Below is a small trained network, with its code and all its weights. Each question gives an input and a target symbol and asks what happens when units are switched off, that is, made to give their printed mean instead of their output.

import numpy as np


def w(rows, s, z=0):
    codes = np.array(rows[::2]) - 128.0
    scale = np.full(codes.shape[1], s)
    scale[-1] = z or s
    return codes * scale


def norm(h):
    return h / np.sqrt((h * h).mean(-1, keepdims=True) + 1e-5)


def f(y):
    return y / 2 * (1 + np.tanh(0.7978845608 * (y + 0.044715 * y**3)))


def softmax(a):
    e = np.exp(a - a.max(-1, keepdims=True))
    return e / e.sum(-1, keepdims=True)


def log_softmax(a):
    a = a - a.max(-1, keepdims=True)
    return a - np.log(np.exp(a).sum(-1, keepdims=True))


def net(x, mask):
    ids = ['δζθμξφω'.index(c) for c in x.split()]
    T = len(ids)
    res = E[ids] + P[:T]
    r = norm(res)
    for j in range(3):
        rows = slice(2 * j, 2 * j + 2)
        q, k, v = (r @ M[0][rows].T for M in (Q, K, V))
        z = softmax(np.where(np.tri(T) > 0, q @ k.T / 2**0.5, -1e9)) @ v
        o = O[0][rows]
        res = res + np.where(mask[j], z, o[:, -1]) @ o[:, :-1]
    y = f(norm(res) @ A[0][:, :-1].T + A[0][:, -1])
    res = res + np.where(mask[3:19], y, B[0][:, -1]) @ B[0][:, :-1]
    return log_softmax(norm(res)[-1] @ U[:, :-1].T + U[:, -1])


Q, K, V, O, A, B = {}, {}, {}, {}, {}, {}
E = w([
[143,98,122,135],'δ',
[133,83,94,130],'ζ',
[106,65,97,163],'θ',
[121,84,145,154],'μ',
[119,96,38,78],'ξ',
[123,123,174,2],'φ',
[57,37,117,143],'ω',
],0.008)
P = w([
[153,144,157,76],'0',
[122,139,106,162],'1',
[147,61,138,52],'2',
[143,164,157,115],'3',
[116,155,109,154],'4',
[159,32,141,52],'5',
[145,167,157,119],'6',
[107,166,106,159],'7',
[167,21,140,74],'8',
[147,167,160,121],'9',
[99,182,109,155],'10',
[174,6,122,89],'11',
[149,168,163,125],'12',
[79,169,109,157],'13',
],0.013)
Q[0] = w([
[29,227,134,140],'head 0',
[164,76,98,191],'head 0',
[66,205,116,225],'head 1',
[60,47,98,74],'head 1',
[115,249,24,137],'head 2',
[129,251,166,135],'head 2',
],0.018)
K[0] = w([
[237,68,187,138],'head 0',
[91,181,159,135],'head 0',
[173,19,135,122],'head 1',
[37,129,106,128],'head 1',
[186,3,100,82],'head 2',
[238,98,178,154],'head 2',
],0.02)
V[0] = w([
[78,123,56,109],'head 0',
[152,75,158,97],'head 0',
[105,216,58,106],'head 1',
[252,156,160,168],'head 1',
[239,67,99,174],'head 2',
[200,118,46,84],'head 2',
],0.013)
O[0] = w([
[105,160,56,92,146],'head 0',
[78,141,202,145,207],'head 0',
[212,193,49,143,54],'head 1',
[214,98,232,185,1],'head 1',
[216,115,25,94,129],'head 2',
[167,169,1,146,114],'head 2',
],0.0079,0.0058)
A[0] = w([
[185,130,112,119,140],'neuron 0',
[128,190,137,94,135],'neuron 1',
[114,162,193,190,139],'neuron 2',
[133,198,108,147,91],'neuron 3',
[155,250,202,80,3],'neuron 4',
[142,49,106,199,69],'neuron 5',
[86,131,68,149,154],'neuron 6',
[87,111,150,181,134],'neuron 7',
[133,76,170,93,86],'neuron 8',
[135,162,104,158,134],'neuron 9',
[35,227,91,144,143],'neuron 10',
[120,139,153,103,108],'neuron 11',
[90,179,105,220,132],'neuron 12',
[135,79,136,98,98],'neuron 13',
[219,90,76,81,71],'neuron 14',
[204,135,102,139,162],'neuron 15',
],0.015,0.0062)
B[0] = w([
[123,121,81,137,145],'neuron 0',
[176,144,106,140,138],'neuron 1',
[154,161,103,47,172],'neuron 2',
[113,129,77,94,125],'neuron 3',
[2,64,60,37,136],'neuron 4',
[195,167,129,188,142],'neuron 5',
[136,110,167,54,219],'neuron 6',
[171,196,148,162,193],'neuron 7',
[93,57,62,160,161],'neuron 8',
[89,100,108,109,126],'neuron 9',
[120,234,133,201,254],'neuron 10',
[133,122,131,155,137],'neuron 11',
[67,146,124,60,148],'neuron 12',
[86,123,78,154,148],'neuron 13',
[141,171,223,177,183],'neuron 14',
[123,92,68,128,160],'neuron 15',
],0.022,0.008)
U = w([
[221,100,119,247,103],'δ',
[243,68,60,50,123],'ζ',
[159,56,220,64,121],'θ',
[87,14,111,216,199],'μ',
[180,205,9,94,2],'ξ',
[59,190,162,205,140],'φ',
[55,111,69,24,165],'ω',
],0.012,0.0028)

Each question gives the input, a string of symbols that net reads in full, and the target symbol t.
The units are the heads (2 rows each of Q, K, V and O) and the neurons (one row each of A and B). Each row of codes is followed by its name. A weight is (code - 128) times the scale printed after its matrix; where a second scale follows, it is the last column's (O, A, B and U).
mask holds one flag per unit, heads first, then neurons. A switched-off unit (its flag False) gives its mean, the last column of its rows in O or B, instead of its output. The means were averaged over made-up inputs and are rounded, as every weight is.
A unit's drop is (log p(t) with every unit on - log p(t) with that unit switched off) / (log p(t) with every unit on - log p(t) with every unit switched off).
The circuit of an input: a set's keep is (log p(t) with only the set's units on - log p(t) with every unit switched off) / (log p(t) with every unit on - log p(t) with every unit switched off). Starting from the 12 units with the biggest drops (on a tie, the unit counted first), units are removed one at a time, each time the one whose removal leaves the highest keep (on an exact tie, the one counted first), for as long as the keep stays at least 0.8.
circuit, biggest first: the units of the circuit, biggest drop first
most important unit: the unit with the biggest drop
k most important neurons: the k neurons with the biggest drops, biggest first
which heads matter: for each layer, one digit per head in row order, 1 if its drop is at least 0.15 and else 0, layers parted by /
input μ ω ω ξ μ δ, target μ: which heads matter	000
input δ μ μ θ ω μ δ φ μ ω θ δ, target θ: most important unit	head 1
input φ ω μ θ, target μ: which heads matter	001
input ζ ω θ φ ζ φ, target ζ: circuit, biggest first	neuron 10; head 1
input ω θ ω, target θ: circuit, biggest first	neuron 10; neuron 14; head 2
input δ ζ ω, target ζ: circuit, biggest first	head 2; neuron 10
input ξ δ φ ω φ ω μ ζ ζ ζ μ ω, target μ: which heads matter	001
input φ ω ω ω φ ω θ ω μ ω ω θ, target ω: which heads matter	110
input δ φ ω ω φ ω ω ω θ φ ζ φ, target ζ: circuit, biggest first	head 1; neuron 10
input ζ ω ω ω δ δ μ ζ δ, target ζ: 3 most important neurons	neuron 10; neuron 15; neuron 7
input ω ω φ δ φ δ μ μ, target δ: circuit, biggest first	head 0; neuron 5; head 2
input δ ξ ω ω φ δ ζ μ ξ ω ζ ξ, target ζ: which heads matter	110
input ω δ ξ ω φ φ, target φ: which heads matter	011
input ω ζ ω φ μ ζ θ ω ω μ ω φ μ φ, target ξ: 2 most important neurons	neuron 14; neuron 1
input ζ δ μ ω δ ω ω ω φ δ μ φ, target μ: which heads matter	001
input ω ω ω ζ ω ω μ ω ω φ δ μ, target δ: circuit, biggest first	head 1; neuron 14; neuron 15
input θ ω μ ω ξ θ δ φ μ μ θ, target δ: which heads matter	111
input μ θ φ ω ζ δ φ μ, target ξ: circuit, biggest first	head 2
input μ ζ μ, target ζ: circuit, biggest first	head 2; neuron 10
input δ ξ ω θ ξ ω, target ξ: circuit, biggest first	head 1
input δ ω ω ω μ φ δ, target ζ: which heads matter	010
input ζ μ δ μ ω δ θ φ μ ξ ω δ, target ω: which heads matter	111
input ζ φ δ μ, target θ: circuit, biggest first	neuron 10; head 1
input ζ ω ω μ ξ θ θ, target μ: circuit, biggest first	neuron 8; head 2; neuron 10; neuron 6
